Moves between states:
Z60: σ>Z510, α>Z983, φ>Z774, ε>Z111, λ>Z516, δ>Z332
Z989: σ>Z542, α>Z328, φ>Z595, ε>Z992, λ>Z25, δ>Z918
Z170: σ>Z412, α>Z267, φ>Z244, ε>Z266, λ>Z272, δ>Z512
Z291: σ>Z447, α>Z244, φ>Z267, ε>Z667, λ>Z435, δ>Z776
Z931: σ>Z706, α>Z516, φ>Z889, ε>Z276, λ>Z983, δ>Z598
Z40: σ>Z332, α>Z266, φ>Z667, ε>Z267, λ>Z444, δ>Z510
Z847: σ>Z276, α>Z418, φ>Z600, ε>Z706, λ>Z512, δ>Z272
Z131: σ>Z405, α>Z918, φ>Z39, ε>Z295, λ>Z923, δ>Z328
Z444: σ>Z645, α>Z39, φ>Z918, ε>Z382, λ>Z40, δ>Z595
Z645: σ>Z444, α>Z598, φ>Z462, ε>Z803, λ>Z332, δ>Z516
Z222: σ>Z961, α>Z25, φ>Z321, ε>Z711, λ>Z328, δ>Z923
Z272: σ>Z231, α>Z382, φ>Z295, ε>Z39, λ>Z170, δ>Z847
Z418: σ>Z656, α>Z847, φ>Z992, ε>Z595, λ>Z361, δ>Z382
Z435: σ>Z245, α>Z295, φ>Z382, ε>Z918, λ>Z291, δ>Z992
Z447: σ>Z291, α>Z185, φ>Z14, ε>Z110, λ>Z245, δ>Z903
Z276: σ>Z847, α>Z656, φ>Z673, ε>Z931, λ>Z910, δ>Z231
Z992: σ>., α>Z600, φ>Z418, ε>Z989, λ>Z776, δ>Z435
Z516: σ>Z595, α>Z931, φ>Z542, ε>Z656, λ>Z60, δ>Z645
Z542: σ>Z989, α>Z889, φ>Z516, ε>., λ>Z774, δ>Z462
Z231: σ>Z272, α>Z803, φ>Z845, ε>Z598, λ>Z412, δ>Z276
Z667: σ>Z110, α>Z923, φ>Z40, ε>Z291, λ>Z918, δ>Z25
Z803: σ>Z382, α>Z231, φ>Z245, ε>Z645, λ>Z14, δ>Z656
Z14: σ>Z267, α>Z412, φ>Z447, ε>Z332, λ>Z803, δ>Z111
Z711: σ>Z758, α>Z776, φ>Z512, ε>Z222, λ>Z600, δ>Z244
Z961: σ>Z222, α>Z774, φ>Z983, ε>Z758, λ>Z889, δ>Z627
Z382: σ>Z803, α>Z272, φ>Z435, ε>Z444, λ>Z267, δ>Z418
Z460: σ>Z266, α>Z332, φ>Z627, ε>Z412, λ>Z598, δ>Z983
Z412: σ>Z170, α>Z14, φ>Z185, ε>Z460, λ>Z231, δ>Z910
Z295: σ>Z845, α>Z435, φ>Z272, ε>Z131, λ>Z244, δ>Z600
Z758: σ>Z711, α>Z903, φ>Z910, ε>Z961, λ>Z673, δ>Z185
Z361: σ>Z111, α>Z512, φ>Z776, ε>Z510, λ>Z418, δ>Z267
Z918: σ>Z462, α>Z131, φ>Z444, ε>Z435, λ>Z667, δ>Z989
Z983: σ>Z321, α>Z60, φ>Z961, ε>Z910, λ>Z931, δ>Z460
Z111: σ>Z361, α>Z910, φ>Z903, ε>Z60, λ>Z656, δ>Z14
Z39: σ>Z598, α>Z444, φ>Z131, ε>Z272, λ>Z266, δ>Z706
Z923: σ>Z627, α>Z667, φ>Z266, ε>Z244, λ>Z131, δ>Z222
Z321: σ>Z983, α>Z510, φ>Z222, ε>Z512, λ>Z706, δ>Z266
Z244: σ>Z185, α>Z291, φ>Z170, ε>Z923, λ>Z295, δ>Z711
Z656: σ>Z418, α>Z276, φ>., ε>Z516, λ>Z111, δ>Z803
Z462: σ>Z918, α>Z405, φ>Z645, ε>Z245, λ>Z110, δ>Z542
Z598: σ>Z39, α>Z645, φ>Z405, ε>Z231, λ>Z460, δ>Z931
Z267: σ>Z14, α>Z170, φ>Z291, ε>Z40, λ>Z382, δ>Z361
Z774: σ>Z25, α>Z961, φ>Z60, ε>Z903, λ>Z542, δ>Z110
Z25: σ>Z774, α>Z222, φ>Z510, ε>Z776, λ>Z989, δ>Z667
Z600: σ>Z673, α>Z992, φ>Z847, ε>Z328, λ>Z711, δ>Z295
Z266: σ>Z460, α>Z40, φ>Z923, ε>Z170, λ>Z39, δ>Z321
Z245: σ>Z435, α>Z845, φ>Z803, ε>Z462, λ>Z447, δ>.
Z673: σ>Z600, α>., φ>Z276, ε>Z889, λ>Z758, δ>Z845
Z910: σ>Z512, α>Z111, φ>Z758, ε>Z983, λ>Z276, δ>Z412
Z405: σ>Z131, α>Z462, φ>Z598, ε>Z845, λ>Z627, δ>Z889
Z332: σ>Z40, α>Z460, φ>Z110, ε>Z14, λ>Z645, δ>Z60
Z706: σ>Z931, α>Z595, φ>Z328, ε>Z847, λ>Z321, δ>Z39
Z512: σ>Z910, α>Z361, φ>Z711, ε>Z321, λ>Z847, δ>Z170
Z328: σ>Z889, α>Z989, φ>Z706, ε>Z600, λ>Z222, δ>Z131
Z889: σ>Z328, α>Z542, φ>Z931, ε>Z673, λ>Z961, δ>Z405
Z627: σ>Z923, α>Z110, φ>Z460, ε>Z185, λ>Z405, δ>Z961
Z110: σ>Z667, α>Z627, φ>Z332, ε>Z447, λ>Z462, δ>Z774
Z776: σ>Z903, α>Z711, φ>Z361, ε>Z25, λ>Z992, δ>Z291
Z595: σ>Z516, α>Z706, φ>Z989, ε>Z418, λ>Z510, δ>Z444
Z185: σ>Z244, α>Z447, φ>Z412, ε>Z627, λ>Z845, δ>Z758
Z903: σ>Z776, α>Z758, φ>Z111, ε>Z774, λ>., δ>Z447
Z845: σ>Z295, α>Z245, φ>Z231, ε>Z405, λ>Z185, δ>Z673
Z510: σ>Z60, α>Z321, φ>Z25, ε>Z361, λ>Z595, δ>Z40

In the rows, 29 means zero.

The rows follow the links: the fewer symbols apart two states are, the more alike their rows tend to be.

Each row is also shifted at random along 2 hidden directions that mean nothing.

Rows in random order:
Each row stands for one state.
1: 35 31 33 33 23 33 33 33 34 32 31 28 22 25 32 38 21 37 27 24 25 29 25 32 33 33 31
2: 35 33 28 31 19 32 29 33 34 25 30 30 26 27 27 31 22 32 31 28 23 30 18 26 30 33 32
3: 35 27 33 24 31 28 27 37 27 28 26 30 24 28 30 28 29 26 32 37 28 28 22 28 28 28 32
4: 31 31 30 37 29 29 34 27 32 29 33 30 29 31 35 36 27 34 26 25 26 34 31 32 35 27 35
5: 34 31 30 33 27 30 28 31 31 29 27 29 30 31 30 27 31 23 27 23 30 32 29 23 19 21 17
6: 32 29 29 25 36 27 32 31 29 31 22 27 32 39 27 25 38 26 28 29 30 33 33 21 27 27 21
7: 25 28 29 32 29 30 34 30 31 31 30 29 30 29 25 29 29 33 29 19 30 28 37 28 24 28 21
8: 20 30 25 27 30 33 28 28 32 31 39 37 31 27 23 30 26 30 32 24 30 29 31 33 30 34 31
9: 20 28 28 17 25 29 33 34 29 30 30 25 24 23 25 32 25 30 31 24 29 27 32 33 31 34 29
10: 27 31 32 34 29 26 27 31 28 28 28 27 30 25 36 27 28 24 31 28 25 31 17 28 23 15 27
11: 36 26 26 33 33 29 31 25 33 31 38 31 32 30 27 28 29 27 30 27 36 27 43 33 27 33 26
12: 34 27 32 40 30 27 31 28 27 30 32 24 33 30 36 29 28 31 34 30 28 27 30 36 28 24 30
13: 15 28 30 20 34 30 35 31 30 31 34 36 28 29 22 31 27 26 27 27 31 28 36 33 30 34 29
14: 25 26 29 32 36 29 35 28 26 29 31 29 32 29 29 31 35 28 32 26 34 30 38 32 28 21 27
15: 31 27 30 26 26 28 30 27 26 29 30 29 28 27 31 35 24 35 32 37 28 25 30 37 39 35 42
16: 36 27 32 27 27 28 33 33 30 30 30 29 23 26 30 39 23 34 23 29 31 29 36 33 33 31 30
17: 36 38 28 37 21 29 27 26 32 27 27 28 31 33 36 28 30 33 29 28 26 32 27 22 33 35 32
18: 31 31 31 23 27 32 25 37 35 31 26 33 26 33 23 30 29 27 19 29 31 27 35 24 28 37 27
19: 30 36 30 30 21 28 32 30 30 26 21 27 31 30 32 30 30 32 23 30 26 32 22 25 35 30 31
20: 31 26 29 27 32 30 29 29 24 29 29 28 31 27 32 29 28 32 34 37 32 25 28 39 33 29 38
21: 32 33 24 28 32 32 28 29 32 26 25 34 37 41 27 25 32 31 22 28 31 30 34 21 31 35 28
22: 23 33 27 32 26 28 28 31 35 34 33 36 27 28 25 32 27 33 27 31 27 35 17 25 28 32 38
23: 25 30 35 28 35 27 28 36 30 32 29 34 20 21 26 32 29 25 27 34 30 35 21 28 23 21 29
24: 19 28 32 30 40 29 34 31 21 32 31 29 28 28 33 34 31 30 28 32 32 39 26 37 30 16 33
25: 45 29 30 27 31 32 25 26 29 25 23 26 33 39 31 23 37 22 28 34 33 23 39 23 31 35 27
26: 43 29 27 31 27 32 23 26 33 27 30 28 31 35 29 21 32 24 36 32 30 26 35 22 28 39 25
27: 42 30 30 33 24 32 24 29 28 30 30 25 28 33 32 26 24 27 32 36 28 30 26 27 29 34 29
28: 22 30 32 37 33 27 31 30 25 31 35 30 26 24 34 33 30 33 31 28 30 31 26 36 26 15 33
29: 26 28 31 27 27 29 29 37 30 32 25 33 24 28 26 35 27 31 24 32 28 33 23 24 33 35 34
30: 35 37 32 36 23 30 32 33 35 25 26 28 23 29 31 34 29 29 24 20 24 34 20 22 28 26 24
31: 27 26 25 27 27 32 25 25 34 29 37 30 36 34 23 29 26 31 34 29 33 25 34 37 36 38 33
32: 47 24 32 32 25 34 29 26 29 30 30 25 30 33 29 27 27 27 35 31 32 21 43 31 30 38 23
33: 35 22 30 29 41 28 27 24 27 32 33 33 34 33 30 29 31 27 27 37 43 23 44 33 32 38 30
34: 17 27 28 23 39 25 30 36 29 35 35 36 29 26 18 25 30 22 35 36 35 30 25 27 22 27 32
35: 28 29 33 32 28 30 28 28 26 31 37 25 25 20 31 30 23 29 36 27 27 29 21 37 27 21 29
36: 25 24 30 21 30 30 37 29 27 26 28 20 29 25 33 28 34 24 33 22 28 26 33 32 30 20 23
37: 24 34 26 38 35 27 23 26 28 32 32 33 34 33 32 24 33 29 33 32 32 39 23 28 25 24 30
38: 36 29 34 36 28 34 27 35 33 31 35 31 20 26 28 32 27 29 26 31 31 32 20 25 21 27 27
39: 36 23 34 35 31 31 30 32 29 30 36 28 22 25 31 33 23 31 28 29 31 25 30 34 27 29 29
40: 20 34 26 29 22 25 27 31 31 28 28 30 36 34 25 23 30 26 31 23 25 35 21 24 27 27 26
41: 43 26 31 22 29 32 30 37 32 26 22 24 26 29 26 27 31 21 32 29 33 19 32 25 25 34 19
42: 22 29 31 25 26 31 36 27 29 25 21 23 32 28 28 30 31 32 28 20 26 25 35 35 33 29 21
43: 29 32 24 30 28 27 31 22 28 23 30 28 38 36 31 23 29 31 30 23 28 23 37 32 37 38 25
44: 32 32 29 28 19 32 30 29 31 29 33 32 25 25 35 35 24 32 30 28 26 27 29 37 33 36 33
45: 31 26 29 34 32 30 32 27 31 32 31 25 30 30 31 26 35 28 33 18 33 29 38 33 29 24 18
46: 19 29 33 27 35 24 30 30 23 29 32 29 29 23 36 30 31 29 33 29 31 31 25 38 29 14 29
47: 21 34 27 23 24 31 32 34 29 29 20 28 31 30 27 26 32 26 28 28 25 31 27 24 31 30 26
48: 31 30 30 31 31 28 27 30 24 26 21 25 33 32 37 24 36 29 32 41 27 35 23 27 31 28 32
49: 35 27 29 32 30 33 26 31 35 30 37 30 30 31 21 25 33 23 33 29 32 29 30 23 21 34 24
50: 20 30 27 20 30 32 26 30 31 31 28 34 32 30 19 26 29 28 30 35 27 28 27 28 33 37 33
51: 15 34 27 30 28 29 29 26 33 32 30 32 34 36 25 25 31 24 26 26 29 33 26 27 23 27 26
52: 32 31 27 28 21 32 27 33 33 25 29 29 28 32 22 29 30 26 29 27 26 23 29 24 25 38 25
53: 9 27 30 22 33 29 35 31 27 32 32 30 27 23 27 28 29 29 23 20 27 32 31 31 30 18 28
54: 39 35 30 30 28 27 32 31 34 29 18 28 30 36 33 31 33 33 21 28 26 30 31 22 32 36 30
55: 39 27 38 24 18 34 30 38 33 24 22 28 18 23 28 37 25 28 22 29 22 26 22 27 28 29 26
56: 26 30 27 33 40 25 27 28 25 29 26 32 36 37 32 25 34 33 29 43 35 37 26 24 33 27 37
57: 19 28 30 29 31 26 33 23 27 30 36 28 36 27 30 23 34 26 39 29 30 29 29 36 21 23 30
58: 34 32 31 37 22 27 31 24 29 27 29 23 32 30 38 28 30 37 30 25 24 27 30 32 35 29 34
59: 20 31 32 30 35 23 36 28 26 32 32 32 29 26 31 33 27 38 25 34 29 35 29 36 37 22 39
60: 32 31 32 27 25 28 36 34 25 27 23 26 26 25 36 38 30 37 26 26 27 28 29 35 35 28 32
61: 27 33 24 30 31 27 25 22 27 30 27 28 38 36 27 20 32 23 37 28 34 30 24 24 24 27 31
62: 23 23 31 27 37 28 32 33 28 34 42 30 23 23 31 36 25 30 28 34 35 31 29 36 25 23 35
63: 48 22 32 25 29 31 31 29 26 24 25 25 30 35 29 27 29 30 33 35 34 18 44 34 34 43 25

Some states, each with its row:
Z627 28
Z889 5
Z170 60
Z460 12
Z706 25
Z332 35
Z989 34
Z39 48
Z40 20
Z918 23
Z267 15
Z600 21
Z276 40
Z803 2
Z244 59
Z923 24
Z110 39
Z266 46
Z598 10
Z711 53

Row, symbols taken left to right, then the row they reach:
3 ε φ: 29
58 φ α σ: 16
36 φ: 14
61 ε σ: 47
22 φ ε: 27
4 λ σ ε: 56
37 φ ε: 17
18 λ ε: 33
41 φ α: 6
26 λ φ: 11
13 σ φ: 31
9 σ λ: 52
63 ε α: 42

